(in the rows, 128 means zero)
Each name stands for a flat space through zero: a line, a plane or more. A row that begins with a name and a colon came from that space; any other row is followed by the name of the space it lies nearest, among the names in its block.
tr-rf: 120 115 122 130 117 117 137 122 141 118 125 113 138 130 119 135 135 111
 117 143 145 106 136 132 146
tr-rf: 158 144 142 113 113 109 134 132 142 123 114 125 108 158 128 123 92 131
 144 99 109 88 121 137 150
rr-pc: 118 104 117 144 126 150 127 112 129 88 148 118 155 129 154 153 159 110
 83 188 169 118 142 124 96
fr-zz: 129 154 133 113 141 124 109 136 145 119 123 164 105 102 124 118 143 126
 154 116 127 118 107 142 102
tr-rf: 143 155 130 121 123 117 132 127 145 118 94 132 108 166 112 104 96 109
 156 109 116 104 118 124 166
rr-pc: 117 135 115 135 85 72 100 168 151 106 121 140 106 120 92 166 120 151 131
 110 112 155 111 178 95
fr-zz: 91 111 119 129 93 94 112 145 169 95 106 128 129 119 88 150 136 110 122
 128 111 143 113 142 148
qc-jf: 157 104 185 100 167 144 112 124 161 104 111 140 84 101 201 98 139 113
 133 94 110 102 101 147 127
qc-jf: 138 130 140 124 102 122 134 118 148 108 127 131 151 129 138 124 108 137
 99 120 100 128 121 110 154
rr-pc: 119 128 142 126 132 127 106 123 116 163 122 107 128 169 96 145 102 152
 183 66 92 111 102 132 140
tr-rf: 105 139 157 141 139 136 130 120 136 149 145 130 76 133 101 157 112 194
 151 52 117 177 95 138 178
qc-jf: 144 94 137 137 133 130 105 127 126 109 116 114 157 123 182 114 134 110
 101 144 119 132 129 140 88
rr-pc: 133 112 125 144 142 101 145 138 128 157 106 106 105 110 130 97 125 117
 131 114 150 152 145 158 162
fr-zz: 125 122 128 108 103 130 156 147 144 96 130 140 93 130 126 143 125 117 97
 155 119 143 141 109 161
fr-zz: 149 110 153 138 121 125 171 105 141 134 146 107 133 107 165 116 113 154
 74 112 138 136 143 122 192
fr-zz: 97 115 126 123 112 125 102 120 131 132 131 111 164 149 88 165 131 129
 154 112 104 96 109 123 122
tr-rf: 121 110 119 143 122 134 136 103 126 126 136 106 181 124 135 126 138 116
 98 154 145 115 142 113 137
rr-pc: 113 126 112 128 125 139 135 134 125 124 108 140 149 116 124 96 131 100
 110 157 109 175 139 91 147
qc-jf: 123 121 101 154 135 119 114 124 122 124 118 128 175 96 142 101 154 102
 106 169 158 148 142 139 86
fr-zz: 141 141 145 140 132 126 88 114 153 96 111 153 160 107 164 100 126 133
 118 109 105 140 94 137 92
qc-jf: 115 95 105 177 114 94 104 127 134 111 96 83 159 152 124 132 124 106 114
 141 154 149 132 171 117
fr-zz: 145 127 143 91 137 117 164 155 137 145 135 147 66 83 138 114 138 126 127
 122 129 125 145 134 158
tr-rf: 123 170 123 130 136 129 129 136 138 122 100 149 75 163 92 114 105 126
 170 104 127 146 110 127 160
tr-rf: 125 120 129 88 95 135 110 171 110 118 151 158 129 120 128 167 128 145
 117 143 58 151 126 103 70
rr-pc: 127 127 119 133 138 136 142 127 121 134 123 133 134 109 137 101 137 114
 113 149 138 154 143 114 138
fr-zz: 91 118 136 128 112 113 88 130 184 70 118 152 131 94 116 152 161 117 119
 125 120 134 89 150 109
qc-jf: 120 105 147 121 110 95 121 136 178 99 99 125 116 106 129 121 127 111 116
 104 106 130 110 149 167
qc-jf: 122 127 140 130 166 135 104 130 146 117 98 146 101 103 148 92 149 102
 150 117 134 146 108 146 117
rr-pc: 140 108 117 119 89 90 106 160 141 89 141 135 144 97 148 162 149 123 91
 167 128 109 137 167 49
tr-rf: 156 111 125 122 115 94 140 167 114 141 128 110 86 133 139 141 114 133
 125 129 133 127 152 169 112
rr-pc: 108 131 124 134 120 129 124 131 131 125 115 123 117 156 97 139 114 131
 143 114 114 149 117 120 154
tr-rf: 101 107 119 159 161 141 127 115 116 156 97 108 146 119 125 83 136 104
 133 124 136 189 133 117 165
qc-jf: 150 135 147 97 138 120 137 149 145 125 100 144 73 125 140 98 115 107 150
 108 106 118 123 133 155
fr-zz: 133 124 141 127 166 143 98 114 111 154 140 128 146 107 151 121 151 136
 158 108 134 102 114 145 74
tr-rf: 148 105 138 127 136 113 129 140 118 152 112 108 122 122 153 105 116 124
 130 109 114 136 137 146 131
fr-zz: 131 128 104 138 120 124 135 149 111 123 108 124 118 152 124 117 116 106
 121 159 131 161 148 124 124
qc-jf: 114 116 119 146 143 111 121 125 140 130 120 115 122 107 121 126 154 113
 135 132 172 122 130 165 123
rr-pc: 99 121 108 141 117 147 108 124 122 103 133 140 177 121 125 138 149 117
 100 171 121 164 127 101 92
rr-pc: 131 135 114 123 126 142 144 132 127 107 133 153 138 102 147 109 145 108
 91 179 138 149 147 102 118
rr-pc: 155 160 147 117 154 149 164 105 141 127 134 151 97 112 154 91 126 130
 122 123 155 109 132 110 172
tr-rf: 87 123 117 127 138 136 120 128 148 114 108 139 124 115 99 122 156 94 141
 143 133 145 118 117 147
qc-jf: 174 171 151 100 124 118 175 116 158 125 124 150 92 122 140 88 96 132 125
 104 129 81 131 114 199
qc-jf: 108 111 131 125 99 123 141 111 134 132 179 115 165 104 110 183 147 162
 96 132 138 100 133 122 134
fr-zz: 141 129 152 134 156 157 152 105 144 102 164 147 96 87 182 129 158 149 83
 144 181 133 132 133 131
127 119 141 140 130 149 108 98 126 117 141 118 173 140 149 140 128 143
 116 121 119 114 112 117 109 -> fr-zz
132 148 130 116 110 117 122 126 131 139 119 131 146 147 102 124 101 135
 151 100 91 108 115 114 144 -> fr-zz
155 137 96 121 99 113 140 155 106 115 122 125 134 159 129 129 111 103
 113 182 131 111 162 124 95 -> tr-rf
99 121 109 165 101 102 111 120 154 99 106 112 158 141 98 139 124 121 112
 131 138 155 116 144 143 -> fr-zz
83 121 123 137 121 111 142 146 151 127 112 118 61 143 66 157 127 130 151
 103 141 168 119 146 197 -> tr-rf
110 118 131 109 108 126 113 146 143 111 117 153 147 100 124 122 134 119
 112 132 72 165 116 103 125 -> qc-jf
155 113 170 114 154 157 121 120 123 123 133 117 90 159 176 137 114 142
 143 95 113 100 112 135 122 -> qc-jf
145 122 138 112 135 138 143 123 123 133 131 119 120 140 144 124 123 118
 131 131 129 93 137 119 141 -> rr-pc
153 142 148 92 119 130 140 125 157 105 112 155 131 114 151 92 116 105
 116 127 91 96 121 97 157 -> rr-pc
122 133 113 160 130 133 146 95 128 126 137 106 156 140 121 128 131 127
 109 147 179 116 141 126 152 -> tr-rf
149 89 116 105 114 99 135 173 95 160 125 95 115 138 134 141 123 107 136
 147 114 104 165 152 97 -> rr-pc
117 128 101 172 140 102 127 140 120 141 138 132 125 71 130 120 159 144
 103 147 186 195 145 174 93 -> rr-pc
121 144 129 145 138 142 103 108 138 102 132 142 144 129 135 133 140 135
 129 130 145 125 106 133 96 -> fr-zz
134 100 142 96 126 130 149 146 120 147 139 120 108 113 139 134 132 124
 122 128 107 117 145 119 145 -> fr-zz
122 138 127 142 135 142 105 112 116 126 162 135 150 123 132 160 146 160
 129 129 148 118 115 138 72 -> rr-pc
146 75 133 141 141 129 127 121 96 171 108 85 196 112 179 76 119 109 100
 129 97 155 153 115 130 -> tr-rf
132 122 134 149 162 146 107 101 134 114 128 138 164 86 176 96 162 115
 108 146 159 132 121 137 87 -> qc-jf
167 104 130 161 78 100 125 119 137 90 92 79 174 200 164 119 60 123 78
 127 97 132 134 134 151 -> qc-jf
141 107 129 128 120 103 139 135 133 138 97 98 126 145 130 106 106 103
 130 119 119 117 141 139 166 -> tr-rf

Rows lie near named flat spaces through zero. A row that begins with a name and a colon came from that space; any other row is followed by the name of its block's space that it lies nearest.
hdjp: 109 133 132 130 119 125 130 156 128 99 149 110 134 166 119 120 142 105
 129 150 121 131 126 136 140
jgdt: 150 132 136 146 122 126 108 130 134 156 125 134 121 129 118 139 133 109
 115 145 144 148 142 127 123
jgdt: 154 121 108 152 109 131 105 113 135 175 119 143 113 118 117 153 125 99
 103 146 139 158 154 106 120
hdjp: 136 151 144 145 161 160 106 111 129 146 126 147 122 80 146 133 144 140
 123 136 126 133 116 126 95
hdjp: 144 116 103 120 96 122 147 146 118 154 104 141 118 106 133 150 113 119
 102 104 144 139 153 109 132
gtcn: 127 153 169 142 168 144 112 116 110 107 142 145 118 93 122 142 138 108
 135 161 108 125 89 120 116
jgdt: 146 154 145 144 125 141 109 161 144 156 137 120 126 120 139 131 155 121
 111 154 150 157 143 131 113
bbzt: 124 118 94 152 126 156 111 101 124 151 111 158 121 109 132 139 129 116
 104 116 124 135 146 123 104
bbzt: 126 99 100 117 104 117 159 121 85 118 98 165 112 103 111 163 92 93 108
 96 117 117 131 101 143
gtcn: 135 132 140 124 135 123 127 127 135 133 127 122 131 126 132 121 128 145
 136 125 135 125 125 135 128
bbzt: 129 116 121 96 94 96 171 166 107 108 125 117 123 130 120 146 106 111 124
 117 127 125 129 104 162
jgdt: 148 156 167 154 135 138 97 165 144 153 130 127 132 141 130 118 162 120
 113 150 165 151 143 163 110
bbzt: 135 126 117 122 106 116 133 142 138 137 137 110 127 139 126 134 127 121
 125 142 131 142 140 111 140
jgdt: 129 143 161 125 134 126 136 165 116 113 126 131 131 128 129 125 138 123
 125 126 142 125 120 148 129
jgdt: 108 108 109 125 123 135 149 125 95 106 99 162 127 122 123 133 112 116
 115 84 122 105 130 141 127
hdjp: 148 155 171 123 151 133 134 144 107 129 124 145 115 69 136 151 130 124
 125 136 131 130 102 114 120
gtcn: 127 152 146 146 150 154 110 131 125 129 136 139 123 101 137 134 149 118
 120 149 123 137 116 128 106
gtcn: 139 136 144 113 154 124 128 100 142 136 133 116 131 102 143 118 122 174
 155 125 123 117 107 120 124
jgdt: 153 147 120 103 105 115 147 149 137 148 160 92 110 77 144 166 124 121
 127 176 110 162 120 45 144
gtcn: 132 110 117 111 115 106 145 120 128 128 120 122 130 138 122 127 107 139
 137 110 130 118 132 123 145
bbzt: 132 128 123 140 133 138 115 114 131 143 123 138 125 120 129 130 131 127
 122 129 130 133 133 129 116
hdjp: 99 117 96 149 82 133 125 179 127 110 139 120 134 199 110 124 149 69 96
 143 134 148 166 147 138
hdjp: 136 116 118 138 101 124 132 152 110 139 106 151 121 136 113 145 123 91
 98 115 147 138 153 134 131
gtcn: 157 148 155 123 143 133 122 142 148 165 113 124 133 99 156 114 140 177
 130 108 163 132 135 148 108
bbzt: 94 127 102 128 122 148 135 141 130 104 137 120 139 147 142 111 142 132
 124 118 115 122 134 139 122
bbzt: 117 124 83 145 113 167 127 134 119 150 103 159 123 99 151 138 138 121 88
 97 133 138 159 127 97
bbzt: 125 120 106 145 126 140 111 103 135 141 129 135 125 132 124 131 130 119
 121 136 121 136 138 122 119
gtcn: 145 118 180 106 145 81 146 116 103 97 121 134 125 135 93 134 94 123 159
 124 128 99 91 135 163
gtcn: 139 145 111 148 110 164 119 171 135 173 106 145 126 100 159 133 156 127
 82 109 163 157 170 141 93
hdjp: 111 132 125 124 135 130 125 122 144 112 151 104 137 148 134 110 137 143
 146 143 113 124 119 129 131
jgdt: 135 134 140 150 131 138 108 139 131 143 118 142 130 139 124 122 143 118
 113 127 150 136 143 157 114
hdjp: 120 130 135 136 136 131 118 125 130 118 135 127 132 145 121 120 135 122
 133 137 125 125 124 140 127
91 139 172 151 161 126 97 127 134 64 169 109 146 211 95 91 156 102 159
 176 109 112 97 179 138 -> hdjp
116 151 133 153 140 157 97 140 152 133 151 114 136 144 142 109 166 129
 124 157 130 145 134 146 105 -> gtcn
147 169 158 111 125 125 136 181 145 136 164 86 124 99 153 138 151 135
 132 175 131 157 117 94 133 -> jgdt
112 144 114 111 103 143 156 198 132 122 130 108 139 126 164 116 151 144
 109 107 143 137 149 137 123 -> bbzt
140 124 135 119 131 123 145 122 99 128 109 155 114 84 124 155 107 117
 121 113 124 121 116 108 131 -> gtcn
129 93 81 115 119 107 130 52 138 137 136 117 119 129 112 141 89 135 151
 136 92 122 122 76 149 -> jgdt
106 95 73 114 99 116 145 103 131 115 134 114 129 155 120 129 106 123 134
 121 101 121 138 101 149 -> gtcn
140 158 118 106 117 149 155 170 126 148 137 116 115 48 174 156 139 142
 108 134 123 153 127 72 115 -> hdjp
128 123 130 114 140 116 132 101 137 121 137 114 131 127 129 120 116 153
 153 129 115 116 111 119 137 -> gtcn
118 134 148 140 135 125 115 136 127 107 143 123 132 161 111 120 140 105
 134 152 125 128 120 145 134 -> gtcn
115 118 121 116 139 116 132 91 130 105 146 114 129 136 119 125 113 135
 155 141 97 113 104 108 143 -> gtcn
113 121 113 125 130 127 126 106 135 113 145 114 131 143 124 122 125 130
 142 141 105 123 119 116 135 -> gtcn
117 97 59 152 118 152 103 63 146 162 114 144 127 136 129 125 120 134 116
 112 115 132 159 119 107 -> jgdt
121 122 92 158 121 162 103 117 138 158 111 150 129 130 139 122 144 125
 100 112 139 140 162 146 97 -> jgdt
123 121 156 127 128 98 125 135 129 99 140 113 137 188 97 112 125 113 148
 143 132 117 119 156 154 -> gtcn
97 102 82 137 129 151 126 91 124 121 107 150 136 140 134 112 122 141 123
 86 115 107 141 148 112 -> jgdt
123 90 134 141 135 110 125 92 95 109 87 176 129 163 84 124 98 104 128 86
 137 94 128 174 138 -> jgdt
179 113 142 110 103 84 151 131 102 157 102 148 103 90 101 177 85 99 117
 124 146 138 130 86 157 -> bbzt
135 153 182 118 143 118 141 165 103 99 140 129 121 107 120 143 133 105
 133 151 127 126 96 123 139 -> hdjp

Each name stands for a flat space through zero: a line, a plane or more. A row that begins with a name and a colon came from that space; any other row is followed by the name of the space it lies nearest, among the names in its block.
nl_hm: 157 140 81 108 134 133 133 166 93 116 126 105 110 165 158 91 128 170 136
 134 93 135 135 112 137
pf_ll: 109 144 132 126 135 154 137 122 120 94 171 101 92 109 123 127 100 93 138
 116 149 145 133 122 96
nt_dz: 131 128 152 144 137 127 107 91 139 162 116 120 148 128 153 127 153 120
 139 123 158 118 137 124 136
nt_dz: 156 127 136 112 121 112 131 138 138 136 75 137 182 150 156 135 183 175
 126 113 121 141 120 178 130
nl_hm: 111 96 121 128 114 133 121 111 110 141 147 126 140 113 136 132 124 112
 154 127 134 94 141 102 112
pf_ll: 104 131 129 137 118 146 121 117 111 127 148 112 153 133 134 119 125 108
 139 105 152 110 128 120 121
zg_zb: 146 92 116 118 123 139 136 122 123 152 158 123 121 137 144 128 105 152
 119 131 86 134 135 131 152
nt_dz: 131 223 108 165 145 104 138 117 152 112 113 95 76 191 139 90 153 157 138
 176 90 94 148 87 172
nl_hm: 95 83 186 118 158 138 100 111 136 167 133 132 117 109 106 168 86 140 111
 114 132 109 123 159 129
zg_zb: 116 136 137 131 137 128 118 129 125 131 121 123 127 136 124 127 125 133
 128 125 134 115 126 128 131
nl_hm: 60 141 112 159 121 119 127 136 148 120 128 105 136 141 122 142 148 163
 159 121 81 11 156 130 100
zg_zb: 123 110 116 119 143 143 114 151 114 135 132 112 124 124 144 125 120 149
 133 105 120 114 136 138 108
pf_ll: 133 149 103 135 79 149 179 87 127 87 192 95 144 137 159 115 147 95 159
 124 119 147 143 118 117
nl_hm: 134 132 110 138 112 109 129 118 125 125 115 141 134 116 131 120 153 102
 151 150 143 114 138 90 118
nt_dz: 174 101 140 100 106 101 151 118 138 122 105 178 137 101 113 149 141 111
 116 159 135 193 111 137 133
nt_dz: 132 104 159 100 113 115 146 86 136 110 124 133 134 91 142 166 160 112
 168 137 146 144 141 146 75
pf_ll: 122 129 132 119 115 142 131 109 97 126 153 114 140 151 133 113 111 116
 135 127 139 133 121 110 147
zg_zb: 109 188 125 141 113 109 157 120 146 80 122 119 116 151 113 126 152 127
 144 152 114 110 131 122 124
nl_hm: 113 114 130 111 161 138 98 169 105 146 111 115 119 147 129 125 104 178
 117 107 110 101 125 146 128
nl_hm: 171 109 116 95 136 124 142 115 111 132 145 117 77 134 156 121 114 149
 143 164 94 161 145 107 137
zg_zb: 115 98 120 120 134 125 91 158 84 165 107 146 152 151 112 111 100 146 114
 126 130 93 112 101 162
nt_dz: 85 175 137 153 128 131 135 115 144 101 141 104 116 142 114 129 131 120
 140 127 128 90 135 125 119
pf_ll: 150 108 147 103 130 127 119 102 98 157 127 127 134 158 144 118 114 144
 127 144 128 147 121 115 170
nl_hm: 163 127 124 100 145 141 135 147 115 123 134 116 104 143 144 117 109 155
 110 124 111 180 121 148 141
pf_ll: 146 94 134 141 126 167 110 131 133 167 144 129 191 110 152 124 129 109
 95 62 168 169 112 171 136
pf_ll: 93 143 163 88 128 111 140 150 110 72 103 147 112 126 72 156 107 130 129
 142 138 135 102 147 99
zg_zb: 154 111 134 127 91 99 161 91 149 134 134 171 133 125 104 144 128 109 115
 178 105 156 118 113 171
nl_hm: 124 101 147 121 128 136 126 109 128 139 145 130 127 109 127 144 114 115
 129 123 137 135 129 134 121
zg_zb: 107 135 164 154 121 109 131 89 168 146 122 148 136 128 99 152 131 117
 115 148 125 105 123 132 157
zg_zb: 110 73 131 117 129 115 125 134 136 158 127 143 122 123 114 160 109 174
 126 140 68 77 138 142 132
nt_dz: 97 156 132 165 130 134 124 71 133 143 171 93 96 149 137 112 115 106 154
 153 123 76 154 72 154
nt_dz: 114 162 116 141 141 129 132 147 132 99 141 125 77 120 97 119 99 105 119
 143 129 130 127 104 123
zg_zb: 134 143 139 122 130 130 160 103 159 102 152 103 91 122 144 148 137 142
 142 137 96 144 147 156 106
nt_dz: 150 120 130 119 144 127 106 127 124 160 90 105 163 149 188 121 178 179
 149 104 128 113 144 155 119
pf_ll: 92 138 125 143 131 131 116 166 134 112 114 140 143 111 93 135 122 115
 114 101 147 104 115 143 104
nt_dz: 87 87 160 143 111 157 104 100 123 173 143 117 220 135 144 143 135 128
 127 65 155 85 121 166 133
nl_hm: 141 170 72 130 138 104 130 190 128 94 76 120 113 141 147 105 179 171 151
 137 100 97 146 121 92
pf_ll: 101 132 123 146 125 140 115 141 124 128 132 125 153 123 119 123 127 112
 126 101 149 103 124 128 117
pf_ll: 115 124 166 92 136 129 125 115 99 113 126 124 116 135 115 140 106 128
 137 135 147 143 116 131 120
zg_zb: 151 106 103 110 138 154 110 153 81 148 143 113 133 146 154 95 102 140
 120 108 131 148 123 113 146
144 122 172 133 106 110 123 108 159 158 69 164 232 141 134 149 189 140
 103 100 161 151 98 192 154 -> nt_dz
99 137 134 111 123 133 143 150 130 82 123 116 138 118 121 150 142 143
 143 102 124 116 128 172 73 -> nt_dz
137 102 131 98 124 128 135 156 122 109 112 146 142 101 121 148 133 132
 124 111 135 157 117 163 91 -> nt_dz
100 175 153 150 108 115 147 114 161 102 112 135 162 150 101 141 154 125
 117 125 132 115 112 157 141 -> nt_dz
121 84 183 101 147 122 83 130 111 175 71 152 187 129 126 151 136 154 115
 98 169 123 104 169 132 -> pf_ll
129 92 129 102 154 136 99 150 94 154 120 122 114 130 137 125 101 156 129
 121 124 116 130 123 125 -> nl_hm
129 113 164 112 157 132 96 124 112 152 109 132 123 120 126 133 112 125
 121 120 166 144 118 132 129 -> zg_zb
128 143 114 138 140 132 120 149 125 130 126 123 116 140 124 112 118 136
 116 125 122 123 126 120 141 -> nt_dz
119 152 145 157 141 127 114 105 145 137 131 131 109 116 112 123 120 88
 120 139 162 129 127 102 141 -> nt_dz
81 133 159 154 132 121 118 115 160 137 120 134 139 121 99 156 129 127
 122 120 129 79 127 147 124 -> nl_hm
167 142 119 113 151 105 115 149 115 134 86 143 98 140 131 108 133 144
 121 160 131 155 123 104 147 -> nl_hm
88 131 112 149 104 149 124 128 105 133 159 111 173 160 125 110 115 124
 130 101 124 78 124 114 148 -> nl_hm
116 123 173 86 132 143 136 103 101 99 146 113 117 122 124 146 106 112
 143 121 160 165 118 146 102 -> pf_ll
122 121 180 125 156 108 126 99 171 144 115 139 81 112 106 169 115 144
 116 157 110 128 133 151 134 -> nl_hm
149 144 123 100 117 129 166 152 120 80 148 145 92 135 89 127 86 120 95
 150 107 199 100 136 148 -> pf_ll
79 119 119 155 83 151 149 85 123 128 197 103 163 146 131 129 116 109 149
 115 105 69 140 111 140 -> nl_hm
113 154 98 146 96 121 151 103 120 108 152 108 134 155 142 109 148 122
 164 150 105 84 147 86 133 -> pf_ll
154 165 130 123 148 108 123 140 144 123 68 113 137 151 167 121 191 176
 143 126 125 129 138 157 114 -> nt_dz
79 108 158 133 128 153 116 109 126 123 156 115 142 90 118 153 114 90 144
 90 169 105 131 143 80 -> nt_dz
96 109 123 119 122 147 135 136 112 107 165 118 115 108 113 140 96 113
 138 114 124 113 131 128 95 -> nt_dz

Rows lie near named flat spaces through zero. A row that begins with a name and a colon came from that space; any other row is followed by the name of its block's space that it lies nearest.
gl_hl: 126 136 133 116 128 131 119 128 112 122 124 121 104 109 144 136 108 148
 124 137 153 117 118 134 136
gq_zq: 155 125 144 118 145 96 167 127 116 131 127 133 122 138 126 135 146 106
 129 108 115 154 152 123 129
gl_hl: 106 142 121 133 116 106 148 134 114 149 125 141 108 95 134 114 106 137
 121 135 132 90 106 150 137
gl_hl: 156 132 106 108 158 109 124 150 131 133 124 151 109 125 126 145 133 115
 154 106 152 139 157 100 137
gq_zq: 123 90 140 127 123 147 133 109 161 123 136 135 148 125 110 117 130 105
 107 103 116 161 129 118 101
gq_zq: 185 152 98 139 151 111 131 164 93 134 100 126 121 119 183 155 89 160 142
 114 150 118 102 122 119
cm_ng: 120 132 76 125 115 116 121 133 135 137 126 156 133 138 95 99 119 112 158
 143 124 112 132 127 133
gq_zq: 146 126 149 114 122 71 146 130 121 145 127 135 142 152 152 122 159 110
 138 134 105 120 143 139 115
gl_hl: 105 132 135 148 114 130 173 129 124 115 135 136 190 118 94 111 141 119
 129 125 99 126 143 106 129
gl_hl: 119 145 81 110 156 91 132 150 132 171 139 164 66 139 100 104 130 85 155
 133 138 115 149 141 155
gq_zq: 115 151 121 135 148 128 143 161 111 129 129 126 136 111 144 142 100 152
 124 126 135 121 130 112 143
cm_ng: 110 144 145 141 149 137 187 129 101 139 150 115 126 137 108 91 127 88
 108 135 111 142 125 144 128
cm_ng: 71 159 107 182 145 158 115 164 149 164 148 114 137 154 119 124 135 133
 115 143 93 104 116 143 151
cm_ng: 164 140 124 163 124 119 159 123 117 134 114 137 140 121 111 126 166 110
 148 107 120 109 123 128 125
zn_lq: 119 146 144 120 145 172 117 122 114 95 140 108 117 122 101 138 144 128
 138 139 161 138 150 106 155
zn_lq: 100 121 149 105 128 164 110 116 131 96 146 111 138 129 112 126 126 132
 120 146 143 148 146 111 135
zn_lq: 169 141 170 97 145 127 133 121 71 99 122 87 109 137 181 144 111 149 120
 148 159 147 121 136 121
gl_hl: 114 143 112 145 84 106 112 127 129 150 114 151 132 91 135 108 137 142
 149 148 140 43 95 152 126
gq_zq: 126 114 136 122 142 112 176 136 126 115 126 136 148 114 122 150 101 139
 106 94 106 175 153 98 134
gq_zq: 95 155 144 121 148 125 139 140 116 133 149 120 111 136 112 126 151 117
 132 147 130 120 156 129 163
gl_hl: 155 149 90 118 132 76 96 159 121 165 106 151 85 119 176 145 113 152 157
 133 153 77 112 145 135
cm_ng: 119 102 158 139 120 113 153 136 158 138 130 145 178 97 145 135 139 126
 104 90 108 127 129 108 98
cm_ng: 127 101 147 118 97 108 136 111 142 110 118 139 166 111 129 141 132 146
 122 114 112 134 139 112 117
cm_ng: 136 156 134 156 148 135 144 143 114 147 133 120 122 129 130 123 156 110
 134 125 132 105 120 137 132
gq_zq: 74 80 134 138 102 136 121 112 194 146 136 147 139 105 113 128 112 135 82
 99 92 142 118 134 114
cm_ng: 91 112 147 131 127 168 116 120 146 112 140 107 135 124 126 139 105 150
 91 127 119 156 124 123 130
gl_hl: 82 113 142 153 109 124 169 103 138 158 142 120 119 143 108 91 117 107 80
 135 71 139 101 179 121
zn_lq: 153 127 97 140 130 104 142 129 123 153 114 139 104 142 131 121 112 119
 130 119 111 133 110 151 123
zn_lq: 126 103 148 142 89 150 108 99 154 112 122 126 166 114 123 124 151 134
 122 123 122 114 112 127 103
zn_lq: 128 140 123 194 113 128 171 125 122 146 109 125 136 107 122 141 125 151
 107 103 89 109 93 150 136
gq_zq: 115 162 127 128 147 83 144 148 107 152 125 127 72 131 136 160 131 152
 131 134 119 113 148 147 183
gl_hl: 151 114 124 109 123 74 111 125 133 154 106 135 71 131 175 160 106 158
 117 119 122 129 116 160 132
gl_hl: 161 102 138 106 145 91 144 127 135 136 111 145 86 101 156 168 106 142
 109 80 136 161 135 122 126
zn_lq: 94 141 114 165 111 122 157 118 133 145 128 134 119 128 84 121 140 128
 122 130 88 113 127 150 161
zn_lq: 96 113 94 127 114 107 153 119 132 147 129 137 113 149 110 103 73 128 102
 140 82 155 115 159 133
gl_hl: 125 117 145 144 133 134 149 125 126 132 130 106 139 148 146 131 110 134
 92 122 94 159 112 143 114
gq_zq: 59 111 137 137 119 163 127 142 165 127 151 135 180 99 118 113 103 135 94
 123 116 127 124 106 114
zn_lq: 99 131 130 98 150 157 130 137 112 101 145 112 123 127 125 128 79 142 110
 144 145 166 142 109 141
zn_lq: 148 129 118 142 126 126 117 138 143 137 119 147 141 110 129 133 153 121
 148 108 142 102 126 114 118
cm_ng: 119 127 137 75 96 94 127 109 103 99 129 139 139 123 118 108 128 130 155
 168 145 113 154 122 137
zn_lq: 133 134 170 151 123 145 125 125 131 118 127 110 155 113 144 150 169 141
 123 117 131 108 125 120 123
cm_ng: 159 128 91 134 121 91 134 126 123 141 109 141 115 157 123 132 125 128
 148 127 102 134 129 142 134
gq_zq: 121 114 131 105 127 172 34 127 155 120 144 97 139 184 163 116 133 128
 130 172 144 132 115 136 96
cm_ng: 145 136 109 146 111 97 156 119 115 133 115 138 139 147 106 121 145 121
 147 131 95 122 133 139 138
184 121 152 132 146 119 155 125 118 133 116 132 119 105 151 139 146 108
 126 87 148 135 119 123 102 -> cm_ng
107 138 110 123 156 161 142 137 119 138 152 128 106 129 103 85 102 87
 120 139 147 140 119 133 124 -> cm_ng
128 121 133 115 116 131 143 109 117 96 127 125 146 131 103 129 125 133
 132 134 121 152 148 113 138 -> gq_zq
83 158 99 111 134 122 104 155 121 146 149 135 118 145 120 94 120 116 151
 178 140 91 137 137 148 -> cm_ng
94 133 119 140 116 147 146 129 124 114 129 131 145 98 105 126 97 150 116
 128 124 125 124 117 143 -> zn_lq
140 107 136 113 168 170 114 116 147 122 148 111 97 164 107 125 138 87
 114 114 135 193 145 122 120 -> gl_hl
87 158 142 155 113 169 160 135 96 94 143 106 205 116 104 102 125 139 128
 160 119 106 125 107 134 -> gl_hl
137 88 119 75 145 111 139 135 144 137 137 163 121 102 143 98 79 91 114
 103 157 161 129 110 82 -> cm_ng
106 140 139 135 113 141 138 105 115 112 132 116 117 128 92 123 144 131
 130 147 122 122 136 139 158 -> zn_lq
49 104 148 100 110 136 122 145 168 126 160 153 190 86 125 98 110 124 107
 134 133 111 142 95 106 -> cm_ng
91 126 110 109 148 168 102 132 133 125 148 112 95 144 120 113 80 129 107
 152 140 157 122 136 137 -> cm_ng
189 106 123 143 150 127 94 143 153 145 112 117 137 167 184 160 135 132
 122 95 115 157 111 126 86 -> gl_hl
107 105 134 121 131 141 91 125 165 140 139 122 115 147 138 134 128 128
 107 127 118 145 127 137 120 -> gq_zq
118 160 94 172 158 139 130 170 139 176 139 140 126 134 122 107 146 96
 141 122 126 90 112 135 128 -> cm_ng
139 125 126 108 112 174 86 108 115 80 132 104 165 156 120 108 128 128
 150 169 151 138 128 113 110 -> gq_zq
146 95 131 139 98 112 145 91 153 140 116 151 123 115 105 113 149 102 122
 100 110 129 114 146 106 -> gq_zq
90 120 192 100 155 169 100 135 143 102 163 89 152 148 149 146 147 132
 100 142 137 164 161 102 127 -> zn_lq
132 100 115 123 120 147 108 127 163 121 124 153 147 92 122 129 117 126
 128 98 150 129 123 100 103 -> cm_ng
